Here is a tiny trained network, its code and every weight. The questions are about switching its units off for an input and a class, where a switched-off unit gives its printed mean instead of its output.

import numpy as np


def w(rows, s, z=0):
    codes = np.array(rows[::2]) - 128.0
    scale = np.full(codes.shape[1], s)
    scale[-1] = z or s
    return codes * scale


def f(y):
    return y / 2 * (1 + np.tanh(0.7978845608 * (y + 0.044715 * y**3)))


def log_softmax(a):
    a = a - a.max(-1, keepdims=True)
    return a - np.log(np.exp(a).sum(-1, keepdims=True))


def net(x, mask):
    res = np.array(x, float).reshape(1, 7) / 4 @ E
    y = f(res @ A[0][:, :-1].T + A[0][:, -1])
    res = res + np.where(mask, y, B[0][:, -1]) @ B[0][:, :-1]
    return log_softmax(res[-1] @ U[:, :-1].T + U[:, -1])


A, B = {}, {}
E = w([
[95,110,139],'x0',
[129,248,168],'x1',
[226,174,96],'x2',
[63,162,2],'x3',
[136,135,126],'x4',
[115,118,131],'x5',
[127,128,128],'x6',
],0.0069)
A[0] = w([
[105,111,156,92],'neuron 0',
[132,142,157,64],'neuron 1',
[114,136,103,12],'neuron 2',
[96,101,157,110],'neuron 3',
[199,123,143,122],'neuron 4',
[140,118,158,41],'neuron 5',
[145,122,145,60],'neuron 6',
[125,78,98,115],'neuron 7',
[116,110,132,57],'neuron 8',
[94,154,150,241],'neuron 9',
[114,154,145,253],'neuron 10',
[138,123,252,41],'neuron 11',
[103,176,120,66],'neuron 12',
[76,118,164,150],'neuron 13',
[132,132,82,38],'neuron 14',
[147,107,140,13],'neuron 15',
[62,116,163,228],'neuron 16',
[115,137,106,25],'neuron 17',
[163,138,100,192],'neuron 18',
[114,175,152,139],'neuron 19',
[116,163,73,42],'neuron 20',
[151,112,160,18],'neuron 21',
[166,144,127,211],'neuron 22',
[113,163,144,225],'neuron 23',
[149,173,105,201],'neuron 24',
[93,172,161,130],'neuron 25',
[115,138,95,50],'neuron 26',
[153,112,159,7],'neuron 27',
[90,113,129,78],'neuron 28',
[117,118,88,14],'neuron 29',
[169,150,82,180],'neuron 30',
[170,22,92,87],'neuron 31',
[119,86,99,103],'neuron 32',
[92,105,62,33],'neuron 33',
[121,104,122,183],'neuron 34',
[91,153,89,16],'neuron 35',
],0.019,0.0041)
B[0] = w([
[91,194,64,148],'neuron 0',
[118,197,143,134],'neuron 1',
[80,213,218,128],'neuron 2',
[131,172,73,169],'neuron 3',
[57,134,73,192],'neuron 4',
[93,254,165,135],'neuron 5',
[77,206,139,127],'neuron 6',
[203,143,142,184],'neuron 7',
[117,213,119,124],'neuron 8',
[170,75,72,192],'neuron 9',
[179,102,63,190],'neuron 10',
[62,170,137,253],'neuron 11',
[149,164,211,161],'neuron 12',
[97,120,63,186],'neuron 13',
[98,186,169,152],'neuron 14',
[108,205,203,124],'neuron 15',
[140,99,47,226],'neuron 16',
[56,153,239,126],'neuron 17',
[43,77,55,186],'neuron 18',
[205,156,131,176],'neuron 19',
[84,167,186,190],'neuron 20',
[49,178,197,142],'neuron 21',
[104,85,57,188],'neuron 22',
[189,88,97,187],'neuron 23',
[142,116,113,213],'neuron 24',
[192,154,114,174],'neuron 25',
[60,203,191,145],'neuron 26',
[68,187,195,140],'neuron 27',
[120,162,97,147],'neuron 28',
[125,164,248,143],'neuron 29',
[103,82,99,212],'neuron 30',
[196,174,111,245],'neuron 31',
[163,126,164,173],'neuron 32',
[115,172,133,199],'neuron 33',
[177,110,100,163],'neuron 34',
[69,190,199,168],'neuron 35',
],0.0067,0.0072)
U = w([
[108,134,142,255],'0',
[41,222,254,35],'1',
[139,115,162,252],'2',
[87,110,114,108],'3',
[124,122,161,180],'4',
[253,191,205,59],'5',
[140,133,173,147],'6',
],0.0087,0.004)

Each question gives the input, the list of numbers given to net, and the class t.
The units are the neurons (one row each of A and B). Each row of codes is followed by its name. A weight is (code - 128) times the scale printed after its matrix; where a second scale follows, it is the last column's (A, B and U).
mask holds one flag per neuron, in row order. A switched-off neuron (its flag False) gives its mean, the last column of its row in B, instead of its output. The means were averaged over made-up inputs and are rounded, as every weight is.
A unit's drop is (log p(t) with every unit on - log p(t) with that unit switched off) / (log p(t) with every unit on - log p(t) with every unit switched off).
The circuit of an input: a set's keep is (log p(t) with only the set's units on - log p(t) with every unit switched off) / (log p(t) with every unit on - log p(t) with every unit switched off). Starting from the 12 units with the biggest drops (on a tie, the unit counted first), units are removed one at a time, each time the one whose removal leaves the highest keep (on an exact tie, the one counted first), for as long as the keep stays at least 0.8.
units of the circuit, in order: the units of the circuit, biggest drop first
unit that matters most: the unit with the biggest drop
k most important neurons: the k neurons with the biggest drops, biggest first
drop when u is switched off: that unit's drop, to one decimal
input [-1,-5,2,-1,-5,2,2], class 5: units of the circuit, in order	(neuron 31; neuron 11)
input [3,-7,2,-6,3,0,-4], class 5: units of the circuit, in order	(neuron 31)
input [-5,-7,1,0,-3,-6,-2], class 5: units of the circuit, in order	(neuron 31; neuron 7)
input [-3,2,6,6,2,-2,3], class 1: units of the circuit, in order	(neuron 20; neuron 14)
input [4,-5,4,4,0,-2,1], class 5: units of the circuit, in order	(neuron 31; neuron 7; neuron 4)
input [1,7,5,8,-3,-6,-5], class 1: units of the circuit, in order	(neuron 20; neuron 35)
input [-2,4,8,-7,0,-4,-2], class 3: units of the circuit, in order	(neuron 22; neuron 4)
input [-5,-5,7,-2,-4,-7,-4], class 3: units of the circuit, in order	(neuron 4; neuron 18)
input [5,-8,-1,-6,6,-1,4], class 5: 3 most important neurons	(neuron 31; neuron 7; neuron 18)
input [3,-8,-7,-8,0,1,-8], class 1: 2 most important neurons	(neuron 11; neuron 21)
input [2,3,7,0,1,-4,-2], class 3: drop when neuron 31 is switched off	0.1
input [5,-4,2,-7,-5,1,-3], class 1: drop when neuron 11 is switched off	0.2
input [5,1,-1,-8,-5,-3,0], class 1: drop when neuron 11 is switched off	0.3
input [-6,5,8,-8,-3,-3,2], class 1: unit that matters most	neuron 11
